Below is a small trained network, with its code and all its weights. Each question gives an input and a class and asks what happens when units are switched off, that is, made to give their printed mean instead of their output.

import numpy as np


def w(rows, s, z=0):
    codes = np.array(rows[::2]) - 128.0
    scale = np.full(codes.shape[1], s)
    scale[-1] = z or s
    return codes * scale


def f(y):
    return np.maximum(y, 0)


def log_softmax(a):
    a = a - a.max(-1, keepdims=True)
    return a - np.log(np.exp(a).sum(-1, keepdims=True))


def net(x, mask):
    res = np.array(x, float).reshape(1, 8) / 4 @ E
    y = f(res @ A[0][:, :-1].T + A[0][:, -1])
    res = res + np.where(mask, y, B[0][:, -1]) @ B[0][:, :-1]
    return log_softmax(res[-1] @ U[:, :-1].T + U[:, -1])


A, B = {}, {}
E = w([
[127,128,131,126,127,130],'x0',
[109,73,43,98,156,132],'x1',
[75,138,106,229,147,148],'x2',
[135,36,180,137,122,173],'x3',
[128,127,128,129,129,128],'x4',
[166,83,140,175,161,18],'x5',
[14,114,181,87,119,72],'x6',
[131,151,163,112,254,150],'x7',
],0.0089)
A[0] = w([
[160,131,150,103,204,148,108],'n0',
[136,66,199,132,103,167,83],'n1',
[93,129,144,116,124,114,47],'n2',
[130,154,96,127,122,108,95],'n3',
[103,63,163,152,139,180,106],'n4',
[111,100,70,113,149,125,58],'n5',
[122,160,153,118,230,170,80],'n6',
[73,119,166,116,108,93,70],'n7',
[70,123,135,116,129,107,48],'n8',
[66,120,151,111,117,101,25],'n9',
[77,122,113,204,131,149,41],'n10',
[151,102,138,153,142,78,19],'n11',
[84,129,123,200,156,139,43],'n12',
[151,114,144,148,139,49,64],'n13',
[85,144,108,85,128,210,56],'n14',
[131,143,154,120,200,138,20],'n15',
[193,110,156,10,113,107,33],'n16',
[181,132,108,145,130,149,5],'n17',
[220,136,85,150,124,152,56],'n18',
[129,161,110,123,132,109,76],'n19',
[197,135,98,190,126,166,73],'n20',
[120,121,92,123,143,124,72],'n21',
[147,75,113,158,156,57,77],'n22',
[158,132,126,144,107,147,48],'n23',
[116,193,125,127,122,92,123],'n24',
[111,134,135,99,118,108,76],'n25',
[183,132,111,148,136,151,10],'n26',
[140,81,46,76,176,111,89],'n27',
[108,194,87,118,130,87,44],'n28',
[100,154,125,103,115,184,20],'n29',
[112,195,95,148,128,106,89],'n30',
[151,106,126,157,180,59,78],'n31',
[124,204,94,72,140,108,137],'n32',
[73,124,145,115,123,105,33],'n33',
[194,200,240,161,107,104,98],'n34',
[132,115,103,147,37,127,25],'n35',
[134,116,110,141,62,119,34],'n36',
],0.013)
B[0] = w([
[115,112,132,125,79,79,216],'n0',
[204,87,92,143,161,120,194],'n1',
[116,123,150,93,143,117,132],'n2',
[142,112,125,125,126,143,148],'n3',
[179,108,102,140,145,114,197],'n4',
[75,107,129,143,121,159,151],'n5',
[114,110,124,112,66,64,225],'n6',
[125,128,143,80,178,123,177],'n7',
[93,148,138,90,177,128,148],'n8',
[115,125,159,77,170,119,149],'n9',
[138,221,84,149,145,99,163],'n10',
[168,167,185,89,93,168,139],'n11',
[130,194,75,151,121,102,161],'n12',
[150,154,167,104,98,180,176],'n13',
[163,175,187,113,86,173,189],'n14',
[116,117,139,94,70,74,148],'n15',
[137,248,54,203,165,95,203],'n16',
[108,142,168,68,187,120,133],'n17',
[84,129,189,62,186,100,199],'n18',
[146,112,121,140,135,122,136],'n19',
[105,141,149,73,166,101,201],'n20',
[120,114,123,131,126,136,135],'n21',
[156,165,151,112,101,176,198],'n22',
[101,134,150,96,148,128,132],'n23',
[155,89,115,138,139,134,189],'n24',
[114,154,121,120,157,116,139],'n25',
[110,139,171,59,200,135,136],'n26',
[55,95,103,158,114,176,217],'n27',
[209,82,121,132,152,136,155],'n28',
[162,173,181,107,104,200,142],'n29',
[173,88,133,123,127,136,175],'n30',
[155,163,162,103,84,177,198],'n31',
[177,78,133,152,143,128,232],'n32',
[104,122,171,81,179,116,143],'n33',
[47,87,62,138,120,192,255],'n34',
[103,110,158,108,76,46,162],'n35',
[105,115,133,124,98,97,145],'n36',
],0.012,0.0074)
U = w([
[74,136,202,60,240,111,76],'0',
[116,127,143,146,131,131,253],'1',
[155,177,195,113,64,210,58],'2',
[107,118,147,154,131,123,239],'3',
[94,101,145,119,41,36,78],'4',
[113,225,84,195,178,100,115],'5',
[204,47,121,152,179,137,65],'6',
[9,78,102,159,131,207,84],'7',
],0.011,0.016)

Each question gives the input, the list of numbers given to net, and the class t.
The units are the neurons (one row each of A and B). Each row of codes is followed by its name. A weight is (code - 128) times the scale printed after its matrix; where a second scale follows, it is the last column's (A, B and U).
mask holds one flag per neuron, in row order. A switched-off neuron (its flag False) gives its mean, the last column of its row in B, instead of its output. The means were averaged over made-up inputs and are rounded, as every weight is.
A unit's drop is (log p(t) with every unit on - log p(t) with that unit switched off) / (log p(t) with every unit on - log p(t) with every unit switched off).
The circuit of an input: a set's keep is (log p(t) with only the set's units on - log p(t) with every unit switched off) / (log p(t) with every unit on - log p(t) with every unit switched off). Starting from the 12 units with the biggest drops (on a tie, the unit counted first), units are removed one at a time, each time the one whose removal leaves the highest keep (on an exact tie, the one counted first), for as long as the keep stays at least 0.8.
units of the circuit, in order: the units of the circuit, biggest drop first
most important unit: the unit with the biggest drop
k most important neurons: the k neurons with the biggest drops, biggest first
drop of u: that unit's drop, to one decimal
input [3,-3,-5,0,-8,8,-6,3], class 2: most important unit -> n31
input [-1,4,-1,-7,6,7,-5,-5], class 2: 2 most important neurons -> n22; n31
input [5,-6,-4,-3,-2,7,-5,8], class 4: units of the circuit, in order -> n0; n6
input [8,-8,-5,4,-5,8,8,-7], class 0: units of the circuit, in order -> n7; n9
input [-6,2,2,7,-1,-8,6,5], class 2: 2 most important neurons -> n14; n29
input [-6,8,-5,-7,-1,-4,5,-2], class 7: 3 most important neurons -> n27; n5; n1
input [-1,4,-1,-5,8,8,0,6], class 2: units of the circuit, in order -> n31; n22
input [5,-1,8,0,5,-7,3,7], class 5: 2 most important neurons -> n10; n12
input [3,7,5,0,-1,8,7,-3], class 2: 3 most important neurons -> n22; n31; n13
input [-1,1,5,2,-4,-1,-5,3], class 0: units of the circuit, in order -> n20; n18
input [-3,6,-3,1,-4,-8,7,1], class 2: 3 most important neurons -> n14; n29; n18
input [-2,0,8,-3,2,-1,2,5], class 5: 2 most important neurons -> n12; n10
input [3,-4,-1,8,-6,-5,6,3], class 6: units of the circuit, in order -> n1; n4
input [4,-1,6,-6,-2,1,-7,-2], class 0: units of the circuit, in order -> n18; n20
input [2,3,-1,5,4,-7,-4,7], class 2: most important unit -> n14
input [-1,-3,-4,7,1,-6,-3,5], class 6: 3 most important neurons -> n1; n4; n31
input [4,7,7,4,-6,-7,-2,6], class 2: 4 most important neurons -> n14; n29; n34; n16
input [-2,5,-6,8,1,-7,7,-1], class 6: 3 most important neurons -> n1; n4; n18
input [2,0,1,1,-6,-7,6,3], class 2: 4 most important neurons -> n14; n29; n18; n20
input [2,-6,3,6,4,-7,-2,-8], class 4: most important unit -> n35
input [6,0,-2,5,-1,-1,-3,7], class 4: units of the circuit, in order -> n6; n0
input [0,-1,8,8,-5,-4,-6,-4], class 5: 3 most important neurons -> n10; n12; n32
input [-6,-2,5,-2,8,6,-8,8], class 0: 3 most important neurons -> n18; n20; n26
input [-1,-8,-4,-8,1,5,-8,-1], class 0: drop of n34 -> 0.0
input [1,-4,3,8,-4,-6,-2,-6], class 6: drop of n4 -> 0.3
